Below are the code and all the weights of a small trained network. Each question names an input and a target symbol and asks about switching units off, where a switched-off unit gives its printed mean instead of its output.

import numpy as np


def w(rows, s, z=0):
    codes = np.array(rows[::2]) - 128.0
    scale = np.full(codes.shape[1], s)
    scale[-1] = z or s
    return codes * scale


def f(y):
    return y / 2 * (1 + np.tanh(0.7978845608 * (y + 0.044715 * y**3)))


def softmax(a):
    e = np.exp(a - a.max(-1, keepdims=True))
    return e / e.sum(-1, keepdims=True)


def log_softmax(a):
    a = a - a.max(-1, keepdims=True)
    return a - np.log(np.exp(a).sum(-1, keepdims=True))


def net(x, mask):
    ids = ['ΘΠΦαγεζηλμξστψ'.index(c) for c in x.split()]
    T = len(ids)
    res = E[ids] + P[:T]
    q, k, v = (res @ M[0].T for M in (Q, K, V))
    z = softmax(np.where(np.tri(T) > 0, q @ k.T / 2**0.5, -1e9)) @ v
    res = res + np.where(mask[0], z, O[0][:, -1]) @ O[0][:, :-1]
    y = f(res @ A[0][:, :-1].T + A[0][:, -1])
    res = res + np.where(mask[1:9], y, B[0][:, -1]) @ B[0][:, :-1]
    return log_softmax(res[-1] @ U[:, :-1].T + U[:, -1])


Q, K, V, O, A, B = {}, {}, {}, {}, {}, {}
E = w([
[136,63,135,188,161],'Θ',
[102,127,152,144,163],'Π',
[62,152,169,118,121],'Φ',
[110,118,179,147,122],'α',
[109,135,105,155,173],'γ',
[189,132,64,162,206],'ε',
[198,92,191,197,108],'ζ',
[62,201,116,108,138],'η',
[143,200,55,157,170],'λ',
[159,169,128,68,123],'μ',
[222,212,111,190,125],'ξ',
[115,200,174,113,78],'σ',
[2,125,132,123,43],'τ',
[59,78,139,163,88],'ψ',
],0.021)
P = w([
[54,88,95,68,74],'0',
[127,110,90,83,65],'1',
[211,155,173,49,226],'2',
[52,142,117,134,103],'3',
[169,148,92,125,75],'4',
[214,164,200,53,242],'5',
[50,174,126,165,127],'6',
[185,158,95,143,78],'7',
[211,171,200,54,245],'8',
[55,202,136,196,147],'9',
[195,174,95,147,82],'10',
[207,169,194,48,244],'11',
[52,238,149,228,167],'12',
[184,155,90,125,72],'13',
],0.012)
Q[0] = w([
[189,81,75,2,110],'head 0',
[119,131,78,160,75],'head 0',
],0.0089)
K[0] = w([
[187,65,50,6,83],'head 0',
[71,150,97,127,144],'head 0',
],0.012)
V[0] = w([
[66,46,215,209,229],'head 0',
[103,144,123,2,210],'head 0',
],0.0085)
O[0] = w([
[34,23,113,1,90,207],'head 0',
[9,235,170,176,221,5],'head 0',
],0.0062,0.0019)
A[0] = w([
[120,140,23,168,18,151],'neuron 0',
[74,115,6,144,158,79],'neuron 1',
[234,169,139,85,151,79],'neuron 2',
[76,153,232,131,11,8],'neuron 3',
[71,134,176,93,98,87],'neuron 4',
[42,170,53,105,122,43],'neuron 5',
[136,156,43,129,159,171],'neuron 6',
[144,217,113,101,51,177],'neuron 7',
],0.012,0.013)
B[0] = w([
[109,220,132,251,83,223],'neuron 0',
[155,142,16,55,116,152],'neuron 1',
[17,150,155,103,119,227],'neuron 2',
[229,193,125,16,53,160],'neuron 3',
[102,106,200,166,225,157],'neuron 4',
[125,167,61,112,191,155],'neuron 5',
[163,56,165,101,79,215],'neuron 6',
[163,58,169,192,167,254],'neuron 7',
],0.011,0.0094)
U = w([
[2,20,96,159,93,15],'Θ',
[2,104,107,143,138,68],'Π',
[115,226,166,62,153,147],'Φ',
[72,88,201,13,41,151],'α',
[78,179,56,88,110,198],'γ',
[226,158,84,58,140,176],'ε',
[141,100,136,95,13,124],'ζ',
[117,157,78,168,200,167],'η',
[202,190,71,142,168,114],'λ',
[211,37,156,149,211,161],'μ',
[91,144,133,190,130,2],'ξ',
[234,199,167,108,141,49],'σ',
[136,240,122,115,111,139],'τ',
[20,170,113,141,66,119],'ψ',
],0.0095,0.008)

Each question gives the input, a string of symbols that net reads in full, and the target symbol t.
The units are the heads (2 rows each of Q, K, V and O) and the neurons (one row each of A and B). Each row of codes is followed by its name. A weight is (code - 128) times the scale printed after its matrix; where a second scale follows, it is the last column's (O, A, B and U).
mask holds one flag per unit, heads first, then neurons. A switched-off unit (its flag False) gives its mean, the last column of its rows in O or B, instead of its output. The means were averaged over made-up inputs and are rounded, as every weight is.
A unit's drop is (log p(t) with every unit on - log p(t) with that unit switched off) / (log p(t) with every unit on - log p(t) with every unit switched off).
The circuit of an input: a set's keep is (log p(t) with only the set's units on - log p(t) with every unit switched off) / (log p(t) with every unit on - log p(t) with every unit switched off). Starting from all 9 units, units are removed one at a time, each time the one whose removal leaves the highest keep (on an exact tie, the one counted first), for as long as the keep stays at least 0.8.
circuit, biggest first: the units of the circuit, biggest drop first
unit that matters most: the unit with the biggest drop
top k neurons: the k neurons with the biggest drops, biggest first
input γ μ η Θ Π μ α γ τ, target Φ: circuit, biggest first : (neuron 6; neuron 3; neuron 4)
input α Π η ψ ζ μ ζ Π η σ ψ ξ μ, target μ: circuit, biggest first : (neuron 7; neuron 0)
input μ Φ ψ γ ξ Π, target Φ: top 4 neurons : (neuron 7; neuron 2; neuron 6; neuron 0)
input α μ α, target Φ: top 3 neurons : (neuron 7; neuron 6; neuron 0)
input ζ Θ λ α ζ Θ ζ ξ ζ ζ Π, target ζ: circuit, biggest first : (head 0)
input μ η γ ζ ζ α α, target α: circuit, biggest first : (head 0; neuron 3)
input λ λ ζ α ζ σ ζ μ γ Φ η α σ, target σ: circuit, biggest first : (neuron 3; neuron 7)
input σ ζ μ τ ζ Φ, target α: top 2 neurons : (neuron 0; neuron 2)
input Θ μ ε, target Φ: circuit, biggest first : (neuron 2; neuron 7)
input ξ σ ζ, target α: circuit, biggest first : (neuron 2; neuron 7)
input η ε η ξ ζ Π, target α: top 3 neurons : (neuron 2; neuron 0; neuron 7)
input ζ ψ η η μ σ ψ Π η ψ ζ ζ ζ ψ, target ψ: top 2 neurons : (neuron 0; neuron 6)
input Θ τ μ ε μ, target μ: top 3 neurons : (neuron 7; neuron 0; neuron 6)
input μ ζ α ξ γ Φ ζ ξ ζ σ η η, target α: top 2 neurons : (neuron 0; neuron 5)
input ζ μ σ μ η γ, target Φ: circuit, biggest first : (neuron 7)
input Φ ξ ζ α μ μ γ, target γ: circuit, biggest first : (neuron 1; neuron 7; head 0)
input γ ζ η ψ ζ Φ ζ ξ λ η ξ ζ Π, target Π: top 4 neurons : (neuron 4; neuron 3; neuron 7; neuron 6)
input α μ λ ζ ξ λ σ ζ ζ, target α: circuit, biggest first : (neuron 2; head 0)
input Θ η Π η ζ ζ λ Θ α ε, target ε: top 3 neurons : (neuron 1; neuron 7; neuron 6)
input Π μ ε ζ ζ σ ξ σ α Θ η μ, target Φ: unit that matters most : neuron 2
input ζ α Θ ζ μ ζ α γ, target ζ: circuit, biggest first : (head 0; neuron 6; neuron 4)
input μ η γ, target Φ: top 2 neurons : (neuron 7; neuron 0)
input ζ Π ξ, target α: top 3 neurons : (neuron 2; neuron 0; neuron 6)
